[[122 139 112 129 135 126]
 [126 121 142 129 136 129]
 [121 138 152 124 111 133]
 [131 127 118 124 121 123]
 [128 133 131 123 109 134]
 [124 109 127 138 113 120]
 [132 125 117 129 122 136]
 [134 119 123 133 143 141]
 [126 125 143 134 115 140]
 [124 100 108 130 120 121]
 [115 142 144 131 151 120]]
Rows and columns are numbered from 1.
The entry just left of 130: 108
Give the top-left entry.
A: 122
The entry in the top-right corner: 126
The entry at row 2, column 3: 142
Give the entry in the bottom-right corner.
A: 120
Give the entry just left of the largest entry.
A: 138
The entry just left of the smallest entry is 124
Give the bottom-left entry.
A: 115
Give the top entry of the column that holds the largest entry.
A: 112
The entry at row 2, column 1 -> 126
The entry in row 1 and column 2 is 139
Give the entry directly above the smallest entry.
A: 125
The entry directly below the smallest entry -> 142
The entry directly below the largest entry: 118
Give the entry just right of the largest entry.
A: 124
Give the entry just right of 111.
A: 133
Give the smallest entry.
A: 100
Give the entry at row 3, column 1.
A: 121

Read these off the array that follows.
1) Find the largest entry in the first column.
2) Find the 4th entry from the end, reading row by row.
3) Find the largest entry in the last column.
4) Find the last entry, reading row by row.
5) Find the largest entry in the last row.
6) Find the first entry, reading row by row.
7) Find the 2nd entry on the main diagonal.
8) Find the entry just right of the largest entry.
[[129 121 145 123 132 107 118 124 123 143 134 137 132]
 [122 125 135 134 123 128 127 125 131 121 135 129 121]
 [123 123 123 134 131 135 137 132 129 113 126 124 120]
 [132 135 143 144 125 129 126 117 133 125 130 133 103]
 [128 134 128 137 141 132 120 142 113 137 126 150 127]
 [113 119 122 115 126 128 127 140 124 129 139 131 149]
 [122 115 127 139 154 125 130 150 109 120 122 145 122]
 [130 125 135 121 113 120 129 110 142 126 132 111 128]
 [144 120 123 126 138 119 141 121 132 121 110 110 120]
 [139 127 123 137 141 130 138 129 126 119 112 123 113]
 [136 137 131 132 123 132 130 119 134 131 125 125 117]
 [123 127 122 133 125 138 134 130 131 115 129 123 123]]
1) 144
2) 115
3) 149
4) 123
5) 138
6) 129
7) 125
8) 125

a =
[[118 132 135 125 125 142 134 123 111 114 141 124 124]
 [144 140 130 115 128 142 135 136 128 124 126 139 117]
 [144 130 122 123 145 139 134 147 130 146 131 122 127]
 [125 134 126 136 132 134 124 134 134 125 122 119 119]
 [123 121 129 137 145 135 148 104 116 124 145 126 118]
 [134 125 126 112 132 118 128 122 127 134 142 140 140]
 [113 121 112 137 121 141 118 121 119 115 125 121 126]
 [124 140 135 119 129 123 114 108 122 147 119 112 145]
 [119 128 139 112 118 144 115 130 134 115 146 141 133]
 [125 140 104 132 137 123 148 145 103 129 112 101 128]
 [110 141 139 121 119 138 136 129 112 111 128 132 134]]
Read off the bottom-right entry.
134
Read off the entry directly above the centre entry.
148
Read off the last entry in the row that holds the smallest entry.
128
Read off the second entry on the main diagonal.
140
Read off the first entry, reading row by row.
118
The top-right entry: 124
The 2nd entry from the end, reading row by row: 132
Read off the third entry, reading row by row.
135
The largest entry in the last column is 145
The entry just left of the smallest entry -> 112
Read off the entry directly below the centre entry.
118
The 4th entry from the end, reading row by row -> 111
The entry in the bottom-left corner -> 110
Read off the 3rd entry on the main diagonal.
122
The second entry in reading order is 132
The 3rd-last entry, reading row by row -> 128
Read off the smallest entry in the first row.
111
Read off the centre entry.
128
The entry just right of the centre entry: 122
The 5th entry, reading row by row is 125
The entry just left of the centre entry: 118
The first entry in the row that holds the smallest entry: 125
The largest entry in the last row is 141
The fourth entry, reading row by row: 125

X = 124	123	127	130	134	155	135	137	134	107	117
The smallest entry: 107
Read off the entry just left of the smallest entry.
A: 134

B =
[[130 127 129 128 132 129 129]
 [125 130 124 130 125 133 129]
 [125 128 129 128 127 126 126]
 [128 128 127 127 128 128 130]
 [127 129 129 128 129 129 126]
 [126 129 146 132 141 129 128]
 [133 129 128 126 126 129 128]
 [127 129 128 128 129 127 130]
 [129 130 126 126 127 125 129]
 [133 130 133 127 127 131 133]
 [130 132 136 128 131 130 124]
 [125 127 126 130 130 126 137]
 [129 125 131 131 132 128 127]
 [127 128 131 129 125 121 127]
 [129 130 136 117 134 150 129]
 [128 118 120 137 127 154 131]]
The smallest entry in the last column? 124
The entry directly above the smallest entry? 129
The third smallest entry -> 120
The largest entry in the first row? 132
The entry in the top-left corner is 130
The entry just right of the smallest entry -> 134
The smallest entry in the first row -> 127
The second entry on the diagonal from the top-right corner -> 133
The maximum: 154
The entry in the bottom-left corner? 128
The last entry, reading row by row? 131
The fourth entry in reading order -> 128
The first entry in the row that holds the smallest entry -> 129
The entry just left of 141? 132
The smallest entry: 117
The entry in the top-right corner? 129
The second largest entry -> 150
The 3rd entry on the diagonal from the top-right corner? 127
The second smallest entry? 118
The entry directly below the smallest entry? 137
The 3rd entry, reading row by row is 129
